Below is a small trained network, with its code and all its weights. Each question gives an input and a target symbol and asks what happens when units are switched off, that is, made to give their printed mean instead of their output.

import numpy as np


def w(rows, s, z=0):
    codes = np.array(rows[::2]) - 128.0
    scale = np.full(codes.shape[1], s)
    scale[-1] = z or s
    return codes * scale


def f(y):
    return np.maximum(y, 0)


def softmax(a):
    e = np.exp(a - a.max(-1, keepdims=True))
    return e / e.sum(-1, keepdims=True)


def log_softmax(a):
    a = a - a.max(-1, keepdims=True)
    return a - np.log(np.exp(a).sum(-1, keepdims=True))


def net(x, mask):
    ids = ['Παβζλσ'.index(c) for c in x.split()]
    T = len(ids)
    res = E[ids] + P[:T]
    q, k, v = (res @ M[0].T for M in (Q, K, V))
    z = softmax(np.where(np.tri(T) > 0, q @ k.T / 4**0.5, -1e9)) @ v
    res = res + np.where(mask[0], z, O[0][:, -1]) @ O[0][:, :-1]
    y = f(res @ A[0][:, :-1].T + A[0][:, -1])
    res = res + np.where(mask[1:17], y, B[0][:, -1]) @ B[0][:, :-1]
    return log_softmax(res[-1] @ U[:, :-1].T + U[:, -1])


Q, K, V, O, A, B = {}, {}, {}, {}, {}, {}
E = w([
[133,116,126],'Π',
[137,125,107],'α',
[129,210,125],'β',
[158,229,97],'ζ',
[92,23,77],'λ',
[7,169,198],'σ',
],0.016)
P = w([
[223,255,120],'0',
[128,57,197],'1',
[112,175,155],'2',
[98,152,105],'3',
[80,90,108],'4',
[81,132,102],'5',
[97,130,57],'6',
[49,97,114],'7',
[28,86,132],'8',
[114,113,73],'9',
[73,90,132],'10',
[62,123,152],'11',
],0.0062)
Q[0] = w([
[139,149,158],'H0',
[144,189,247],'H0',
[172,97,199],'H0',
[165,151,150],'H0',
],0.012)
K[0] = w([
[151,120,254],'H0',
[150,103,80],'H0',
[174,155,154],'H0',
[125,169,214],'H0',
],0.013)
V[0] = w([
[166,189,129],'H0',
[123,85,4],'H0',
[102,97,150],'H0',
[36,143,129],'H0',
],0.019)
O[0] = w([
[119,71,254,64],'H0',
[180,127,63,253],'H0',
[107,205,85,150],'H0',
[28,239,128,253],'H0',
],0.01,0.005)
A[0] = w([
[170,251,199,150],'N0',
[97,97,46,2],'N1',
[66,207,142,181],'N2',
[238,110,162,196],'N3',
[148,138,185,10],'N4',
[80,128,98,22],'N5',
[117,83,117,42],'N6',
[113,156,99,202],'N7',
[223,91,132,32],'N8',
[156,142,125,174],'N9',
[44,163,137,95],'N10',
[78,96,76,204],'N11',
[111,128,147,42],'N12',
[129,123,61,161],'N13',
[92,90,124,41],'N14',
[133,93,98,166],'N15',
],0.014,0.0052)
B[0] = w([
[50,68,88,195],'N0',
[151,202,183,196],'N1',
[173,55,213,250],'N2',
[172,75,54,152],'N3',
[48,71,142,140],'N4',
[254,99,127,170],'N5',
[35,161,163,132],'N6',
[87,139,87,214],'N7',
[171,211,89,141],'N8',
[134,185,40,143],'N9',
[242,192,137,212],'N10',
[43,117,99,211],'N11',
[137,204,178,134],'N12',
[89,79,251,213],'N13',
[115,212,161,133],'N14',
[166,188,104,155],'N15',
],0.0068,0.018)
U = w([
[128,158,174,116],'Π',
[52,27,95,104],'α',
[32,147,53,109],'β',
[112,6,75,159],'ζ',
[223,152,1,207],'λ',
[249,123,111,3],'σ',
],0.0062,0.0034)

Each question gives the input, a string of symbols that net reads in full, and the target symbol t.
The units are the heads (4 rows each of Q, K, V and O) and the neurons (one row each of A and B). Each row of codes is followed by its name. A weight is (code - 128) times the scale printed after its matrix; where a second scale follows, it is the last column's (O, A, B and U).
mask holds one flag per unit, heads first, then neurons. A switched-off unit (its flag False) gives its mean, the last column of its rows in O or B, instead of its output. The means were averaged over made-up inputs and are rounded, as every weight is.
A unit's drop is (log p(t) with every unit on - log p(t) with that unit switched off) / (log p(t) with every unit on - log p(t) with every unit switched off).
The circuit of an input: a set's keep is (log p(t) with only the set's units on - log p(t) with every unit switched off) / (log p(t) with every unit on - log p(t) with every unit switched off). Starting from the 12 units with the biggest drops (on a tie, the unit counted first), units are removed one at a time, each time the one whose removal leaves the highest keep (on an exact tie, the one counted first), for as long as the keep stays at least 0.8.
circuit, biggest first: the units of the circuit, biggest drop first
k most important neurons: the k neurons with the biggest drops, biggest first
drop when u is switched off: that unit's drop, to one decimal
input α ζ β α, target ζ: circuit, biggest first	H0, N1
input λ λ β, target β: circuit, biggest first	N0, N5
input β ζ ζ σ σ σ ζ, target Π: 3 most important neurons	N10, N2, N0
input λ ζ β, target ζ: circuit, biggest first	H0, N10, N1
input β σ σ σ Π, target Π: circuit, biggest first	H0, N10
input β λ β β Π α Π α α λ, target β: most important neuron	N2
input Π Π β ζ β ζ, target ζ: circuit, biggest first	H0, N1, N0
input ζ β β Π, target α: circuit, biggest first	H0, N10
input λ σ α λ σ β β Π λ, target Π: 2 most important neurons	N1, N13
input α λ λ λ β α α λ ζ Π, target β: 2 most important neurons	N10, N2
input ζ λ Π α λ Π ζ, target β: 2 most important neurons	N10, N5
input α ζ α β ζ, target ζ: 3 most important neurons	N10, N1, N3
input Π β Π, target ζ: 2 most important neurons	N10, N1
input Π Π β, target α: 2 most important neurons	N0, N10
input λ λ α β λ λ, target β: 2 most important neurons	N11, N13
input ζ σ β σ Π, target Π: drop when N10 is switched off	0.3
input α ζ Π, target ζ: drop when H0 is switched off	0.7
input β ζ σ σ β ζ, target Π: drop when H0 is switched off	1.7
